Below are the code and all the weights of a small trained network. Each question names an input and a class and asks about switching units off, where a switched-off unit gives its printed mean instead of its output.

import numpy as np


def w(rows, s, z=0):
    codes = np.array(rows[::2]) - 128.0
    scale = np.full(codes.shape[1], s)
    scale[-1] = z or s
    return codes * scale


def f(y):
    return np.maximum(y, 0)


def log_softmax(a):
    a = a - a.max(-1, keepdims=True)
    return a - np.log(np.exp(a).sum(-1, keepdims=True))


def net(x, mask):
    res = np.array(x, float).reshape(1, 7) / 4 @ E
    y = f(res @ A[0][:, :-1].T + A[0][:, -1])
    res = res + np.where(mask, y, B[0][:, -1]) @ B[0][:, :-1]
    return log_softmax(res[-1] @ U[:, :-1].T + U[:, -1])


A, B = {}, {}
E = w([
[126,129,124],'x0',
[128,128,128],'x1',
[128,130,128],'x2',
[30,88,23],'x3',
[33,26,128],'x4',
[254,41,54],'x5',
[128,129,129],'x6',
],0.0074)
A[0] = w([
[40,85,130,23],'neuron 1',
[223,75,103,91],'neuron 2',
[181,52,76,24],'neuron 3',
[226,76,122,109],'neuron 4',
[160,65,105,3],'neuron 5',
[117,162,149,191],'neuron 6',
[100,218,175,4],'neuron 7',
[102,197,160,242],'neuron 8',
[175,51,62,190],'neuron 9',
[183,160,126,168],'neuron 10',
[135,31,252,84],'neuron 11',
[130,131,128,93],'neuron 12',
],0.015,0.006)
B[0] = w([
[54,65,117,193],'neuron 1',
[92,56,181,226],'neuron 2',
[149,209,2,202],'neuron 3',
[64,94,234,227],'neuron 4',
[98,110,65,164],'neuron 5',
[148,103,66,182],'neuron 6',
[171,136,236,186],'neuron 7',
[117,138,14,228],'neuron 8',
[192,177,164,252],'neuron 9',
[133,130,206,197],'neuron 10',
[192,176,55,183],'neuron 11',
[145,108,133,128],'neuron 12',
],0.023,0.011)
U = w([
[254,180,149,212],'0',
[147,148,15,201],'1',
[34,11,144,1],'2',
],0.0062,0.0042)

Each question gives the input, the list of numbers given to net, and the class t.
The units are the neurons (one row each of A and B). Each row of codes is followed by its name. A weight is (code - 128) times the scale printed after its matrix; where a second scale follows, it is the last column's (A, B and U).
mask holds one flag per neuron, in row order. A switched-off neuron (its flag False) gives its mean, the last column of its row in B, instead of its output. The means were averaged over made-up inputs and are rounded, as every weight is.
A unit's drop is (log p(t) with every unit on - log p(t) with that unit switched off) / (log p(t) with every unit on - log p(t) with every unit switched off).
The circuit of an input: a set's keep is (log p(t) with only the set's units on - log p(t) with every unit switched off) / (log p(t) with every unit on - log p(t) with every unit switched off). Starting from all 12 units, units are removed one at a time, each time the one whose removal leaves the highest keep (on an exact tie, the one counted first), for as long as the keep stays at least 0.8.
units of the circuit, in order: the units of the circuit, biggest drop first
most important unit: the unit with the biggest drop
k most important neurons: the k neurons with the biggest drops, biggest first
drop of u: that unit's drop, to one decimal
input [8,7,-5,-4,3,-7,-1], class 1: 2 most important neurons -> [neuron 8; neuron 9]
input [0,6,-7,4,-3,6,-4], class 0: 2 most important neurons -> [neuron 9; neuron 3]
input [1,0,-1,7,-8,8,-3], class 0: most important unit -> neuron 9
input [-5,7,2,-2,6,-7,-6], class 1: 2 most important neurons -> [neuron 11; neuron 4]
input [7,6,8,3,0,4,-5], class 0: 4 most important neurons -> [neuron 9; neuron 8; neuron 1; neuron 6]
input [-8,6,3,-2,7,4,3], class 0: 4 most important neurons -> [neuron 8; neuron 9; neuron 6; neuron 1]
input [6,-1,-3,0,6,0,5], class 1: 3 most important neurons -> [neuron 4; neuron 2; neuron 11]
input [-1,5,-5,-2,-1,1,1], class 2: 4 most important neurons -> [neuron 9; neuron 3; neuron 11; neuron 7]
input [7,2,-3,-8,3,-6,-2], class 1: 4 most important neurons -> [neuron 8; neuron 9; neuron 6; neuron 4]
input [-4,-1,0,-1,6,7,8], class 0: 4 most important neurons -> [neuron 9; neuron 8; neuron 4; neuron 1]
input [1,3,-5,4,0,1,-4], class 0: 2 most important neurons -> [neuron 8; neuron 3]
input [5,-2,5,-1,5,3,7], class 0: 3 most important neurons -> [neuron 8; neuron 9; neuron 1]
input [-7,-1,1,-1,-6,7,-4], class 2: 2 most important neurons -> [neuron 2; neuron 4]
input [0,-4,-5,-6,6,-7,0], class 1: units of the circuit, in order -> [neuron 8]
input [-5,-8,-6,-6,-1,4,-5], class 2: 2 most important neurons -> [neuron 4; neuron 2]
input [4,2,6,-1,-3,7,2], class 2: 3 most important neurons -> [neuron 2; neuron 4; neuron 11]
input [-1,5,2,-5,-8,2,-3], class 2: drop of neuron 9 -> 0.0
input [7,6,-2,7,-2,6,5], class 0: drop of neuron 6 -> 0.1
input [-5,7,0,-7,3,-6,-6], class 1: drop of neuron 8 -> 1.7
input [-3,-3,-8,-3,8,7,-6], class 0: drop of neuron 9 -> 3.4
